Below is a small trained network, with its code and all its weights. Each question gives an input and a class and asks what happens when units are switched off, that is, made to give their printed mean instead of their output.

import numpy as np


def w(rows, s, z=0):
    codes = np.array(rows[::2]) - 128.0
    scale = np.full(codes.shape[1], s)
    scale[-1] = z or s
    return codes * scale


def norm(h):
    return h / np.sqrt((h * h).mean(-1, keepdims=True) + 1e-5)


def f(y):
    return np.maximum(y, 0)


def log_softmax(a):
    a = a - a.max(-1, keepdims=True)
    return a - np.log(np.exp(a).sum(-1, keepdims=True))


def net(x, mask):
    res = np.array(x, float).reshape(1, 7) / 4 @ E
    u = 0
    for l in range(2):
        y = f(norm(res) @ A[l][:, :-1].T + A[l][:, -1])
        res = res + np.where(mask[u : u + 4], y, B[l][:, -1]) @ B[l][:, :-1]
        u += 4
    return log_softmax(norm(res)[-1] @ U[:, :-1].T + U[:, -1])


A, B = {}, {}
E = w([
[212,90,55,183,179,166,214,2,180,132,146,233],'x0',
[90,148,88,26,90,131,95,98,89,79,78,192],'x1',
[85,118,175,99,184,84,137,17,224,132,170,94],'x2',
[63,43,79,170,71,81,90,47,12,146,217,100],'x3',
[235,4,242,80,160,181,154,99,90,79,161,108],'x4',
[138,130,80,139,160,157,167,170,142,168,150,95],'x5',
[149,96,130,90,196,130,159,108,107,202,89,44],'x6',
],0.0085)
A[0] = w([
[158,182,186,122,147,180,161,173,192,113,20,161,2],'0.n1',
[147,142,81,2,96,138,73,58,97,78,66,127,75],'0.n2',
[178,90,67,182,132,148,139,31,202,139,118,181,132],'0.n3',
[125,129,207,205,120,79,105,180,132,126,130,45,152],'0.n4',
],0.0078,0.0036)
B[0] = w([
[58,37,162,217,222,182,102,88,74,150,225,89,218],'0.n1',
[255,188,34,157,78,120,110,148,180,176,247,147,204],'0.n2',
[239,2,70,141,128,104,133,127,208,90,92,51,254],'0.n3',
[220,130,8,87,104,163,68,123,175,83,156,153,237],'0.n4',
],0.0093,0.0068)
A[1] = w([
[159,111,119,186,113,180,194,210,1,122,76,190,198],'1.n1',
[144,208,189,150,198,151,173,138,189,119,81,177,248],'1.n2',
[179,71,140,105,149,119,158,70,74,74,135,164,212],'1.n3',
[131,38,209,78,141,132,79,104,96,94,161,156,1],'1.n4',
],0.0081,0.00074)
B[1] = w([
[52,216,164,131,173,111,207,150,129,22,140,105,202],'1.n1',
[76,162,162,142,194,125,38,96,85,82,83,201,167],'1.n2',
[91,122,130,187,191,94,118,190,167,105,139,100,254],'1.n3',
[142,128,180,255,155,81,179,137,125,132,98,94,225],'1.n4',
],0.013,0.0056)
U = w([
[81,159,137,114,141,18,140,152,142,75,124,88,229],'0',
[88,141,136,179,129,17,107,161,112,140,84,124,218],'1',
[84,76,128,196,158,143,39,96,3,167,156,141,214],'2',
[177,181,103,170,72,136,118,133,124,134,154,78,132],'3',
[164,28,100,49,27,175,69,223,164,92,62,101,154],'4',
[217,121,78,124,54,216,112,159,141,184,219,168,34],'5',
[142,135,112,138,117,100,91,131,71,121,111,95,122],'6',
[51,73,218,76,35,143,169,41,25,242,50,150,2],'7',
],0.007,0.0044)

Each question gives the input, the list of numbers given to net, and the class t.
The units are the neurons (one row each of A and B). Each row of codes is followed by its name. A weight is (code - 128) times the scale printed after its matrix; where a second scale follows, it is the last column's (A, B and U).
mask holds one flag per neuron, layer by layer. A switched-off neuron (its flag False) gives its mean, the last column of its row in B, instead of its output. The means were averaged over made-up inputs and are rounded, as every weight is.
A unit's drop is (log p(t) with every unit on - log p(t) with that unit switched off) / (log p(t) with every unit on - log p(t) with every unit switched off).
The circuit of an input: a set's keep is (log p(t) with only the set's units on - log p(t) with every unit switched off) / (log p(t) with every unit on - log p(t) with every unit switched off). Starting from all 8 units, units are removed one at a time, each time the one whose removal leaves the highest keep (on an exact tie, the one counted first), for as long as the keep stays at least 0.8.
circuit, biggest first: the units of the circuit, biggest drop first
top k neurons: the k neurons with the biggest drops, biggest first
top k neurons in layer l: the k neurons of layer l with the biggest drops, biggest first
input [0,4,-5,-2,-2,5,2], class 0: circuit, biggest first	1.n1
input [5,-4,5,7,8,-8,3], class 1: circuit, biggest first	1.n4, 1.n3
input [-1,-6,-6,3,6,-2,-6], class 0: circuit, biggest first	1.n1, 0.n3
input [-7,-7,-5,-8,-6,-4,2], class 2: circuit, biggest first	0.n1, 0.n3
input [3,5,-1,-5,6,4,4], class 1: circuit, biggest first	0.n4, 1.n3
input [-8,-5,2,-1,0,-2,1], class 4: circuit, biggest first	0.n4, 1.n4
input [8,-2,-8,4,4,6,-6], class 0: circuit, biggest first	1.n1, 0.n4
input [2,7,-8,-7,-4,5,0], class 0: top 2 neurons	1.n1, 0.n4
input [-3,5,-6,-8,5,-4,-8], class 2: top 3 neurons	0.n1, 0.n3, 1.n2
input [8,3,6,3,-4,6,-8], class 4: top 2 neurons in layer 1	1.n4, 1.n1
input [-4,1,-2,-4,5,1,-3], class 1: circuit, biggest first	1.n4, 0.n3
input [0,-4,-2,-4,7,3,-3], class 1: top 2 neurons	1.n4, 0.n2
input [8,4,5,6,8,0,6], class 1: circuit, biggest first	1.n3, 1.n4
input [-2,1,-4,-5,-4,-4,2], class 2: circuit, biggest first	0.n1
input [0,2,3,1,7,-4,3], class 1: top 3 neurons in layer 0	0.n4, 0.n3, 0.n1
input [-7,-5,-4,-8,5,8,-4], class 2: top 3 neurons	0.n1, 0.n3, 0.n2
input [-5,-1,-5,-8,-4,-8,-6], class 2: top 2 neurons in layer 0	0.n1, 0.n3
input [1,-5,-1,-8,-6,2,-3], class 2: top 2 neurons	0.n1, 1.n2
input [-6,2,-8,6,-2,5,4], class 0: top 2 neurons	1.n1, 0.n3
input [1,6,-1,3,-3,1,4], class 5: circuit, biggest first	0.n2
input [6,1,3,4,-1,-5,0], class 4: top 2 neurons	0.n3, 0.n1
input [-4,0,6,6,7,-5,-4], class 1: top 2 neurons in layer 0	0.n1, 0.n3
input [7,3,-8,0,1,-7,-3], class 0: top 2 neurons in layer 1	1.n1, 1.n3
input [-2,5,6,-8,4,-6,5], class 2: top 2 neurons in layer 1	1.n2, 1.n1
